Small tables with named rows and columns. After each table, cells are looked up by row and column.

Tupigi
fields: Depi, Zasub, Pimezad
Til: [118, 46, 194]
Tunoro: [128, 159, 134]
Tep: [158, 234, 106]
Rudulik: [120, 160, 60]
Vus: [222, 178, 74]

What is the Depi of Til in Tupigi? 118
What is the Zasub of Rudulik in Tupigi? 160
What is the Pimezad of Tep in Tupigi? 106
What is the Depi of Vus in Tupigi? 222
What is the Zasub of Vus in Tupigi? 178
What is the Pimezad of Til in Tupigi? 194
What is the Zasub of Til in Tupigi? 46
What is the Depi of Tunoro in Tupigi? 128
What is the Depi of Rudulik in Tupigi? 120
What is the Zasub of Tunoro in Tupigi? 159
What is the Pimezad of Rudulik in Tupigi? 60
What is the Depi of Tep in Tupigi? 158
What is the Pimezad of Tunoro in Tupigi? 134
What is the Pimezad of Vus in Tupigi? 74
What is the Zasub of Tep in Tupigi? 234

Table Bebare
	Gon	Penugab	Mubevar	Ropov	Boko	Sugatop
Lavag	33.016	14.141	20.162	39.068	66.272	34.134
Gusoz	36.370	15.503	23.007	38.862	62.587	35.257
Moresa	33.529	12.796	22.090	22.906	63.133	37.312
Pud	37.083	29.790	32.609	46.589	19.695	41.145
Zad	16.756	11.749	30.590	40.977	90.821	44.374
Livuga	20.904	21.119	32.395	36.131	87.921	40.912
Fasizu	44.441	17.022	9.010	21.930	36.268	23.452
Tar	39.834	25.818	26.639	40.938	31.007	35.925
Semabu	42.369	20.126	6.409	27.293	58.062	26.552

What is the Gon of Fasizu in Bebare?
44.441
What is the Mubevar of Lavag in Bebare?
20.162
What is the Ropov of Zad in Bebare?
40.977
What is the Boko of Tar in Bebare?
31.007
What is the Ropov of Livuga in Bebare?
36.131
What is the Ropov of Semabu in Bebare?
27.293
What is the Gon of Moresa in Bebare?
33.529

Rinuz:
,Lek,Gir,Mok,Rab,Ger,Diz,Lativo,Todalo,Peb
Tikipa,197,121,94,137,97,124,134,167,144
Fuv,188,75,152,170,115,133,173,122,128
Lagezof,105,85,132,141,146,60,136,231,160
Zis,90,155,82,107,110,161,141,153,142
Lera,136,152,132,128,158,151,120,124,122
Nav,159,106,164,159,120,158,160,102,124
Fogetid,129,122,82,193,124,92,122,140,174
Rol,171,84,122,111,151,131,222,171,106
Tesut,128,87,105,123,98,121,132,163,136
Gopovo,68,129,115,196,68,139,101,84,164

Diz of Fuv: 133
Rab of Rol: 111
Lek of Nav: 159
Diz of Tikipa: 124
Ger of Zis: 110
Peb of Fogetid: 174
Lativo of Gopovo: 101
Diz of Fogetid: 92
Lativo of Nav: 160
Lek of Lera: 136
Lek of Gopovo: 68
Peb of Fuv: 128
Mok of Lera: 132
Peb of Tikipa: 144
Ger of Lera: 158
Lek of Fogetid: 129
Ger of Tesut: 98
Diz of Lagezof: 60
Gir of Lagezof: 85
Which row has the largest Gir? Zis

Table Kop
         Luk  Belagig  Dugo  Gonilid  Zaniv  Kapoki  Muv  Kugali  Desurol
Dabuvim   93      110   225      193    113      59   90     176       61
Ruk      202       62   164       85     61     119  200     111       50
Mos       60      167   199      225    169      87   59     123      115
Kogi      67      148   213      218    148      75   66     159      225
Bes      192      176    58       93    175     227  195     112      162

Mos, Gonilid -> 225
Bes, Luk -> 192
Dabuvim, Desurol -> 61
Ruk, Dugo -> 164
Kogi, Muv -> 66
Ruk, Desurol -> 50
Ruk, Muv -> 200
Ruk, Gonilid -> 85
Kogi, Dugo -> 213
Ruk, Kugali -> 111
Bes, Kugali -> 112
Mos, Kapoki -> 87
Row with the largest Kapoki: Bes

Giti:
columns: Nit, Faridiv
Sare: [94, 171]
Laga: [68, 92]
Votef: [50, 154]
Zam: [102, 188]
Setu: [202, 27]
Zufutig: [85, 206]
Kap: [137, 74]
Tuvoton: [153, 48]
Kimu: [165, 88]
Sil: [62, 140]
Radape: [118, 84]

Nit of Zufutig is 85
Faridiv of Tuvoton is 48
Faridiv of Sil is 140
Nit of Setu is 202
Nit of Sil is 62
Nit of Sare is 94
Which row has the largest Faridiv? Zufutig

Vupuri:
|  | Bito | Zimepan | Dedire | Fer |
|---|---|---|---|---|
| Tapu | 41 | 38 | 20 | 36 |
| Sevupi | 36 | 32 | 16 | 19 |
| Sufe | 33 | 31 | -35 | -3 |
| Zunal | 76 | 55 | 15 | 39 |
| Lefumiv | 9 | -38 | 36 | 2 |
| Por | 16 | -5 | 0 | 24 |
| Muza | -63 | -21 | -20 | -4 |
| Mis | 25 | 31 | 43 | 26 |
| Fatan | 18 | -33 | 55 | 45 |
| Bafim | -42 | -16 | -20 | 13 |
| Vopofe | -15 | -7 | -23 | -30 |
| Nusal | 15 | 58 | -26 | -40 |

What is the Zimepan of Fatan in Vupuri? -33
What is the Bito of Bafim in Vupuri? -42
What is the Fer of Zunal in Vupuri? 39
What is the Bito of Vopofe in Vupuri? -15
What is the Fer of Fatan in Vupuri? 45
What is the Dedire of Sufe in Vupuri? -35
What is the Fer of Tapu in Vupuri? 36
What is the Dedire of Zunal in Vupuri? 15
What is the Bito of Muza in Vupuri? -63
What is the Bito of Lefumiv in Vupuri? 9
What is the Bito of Mis in Vupuri? 25

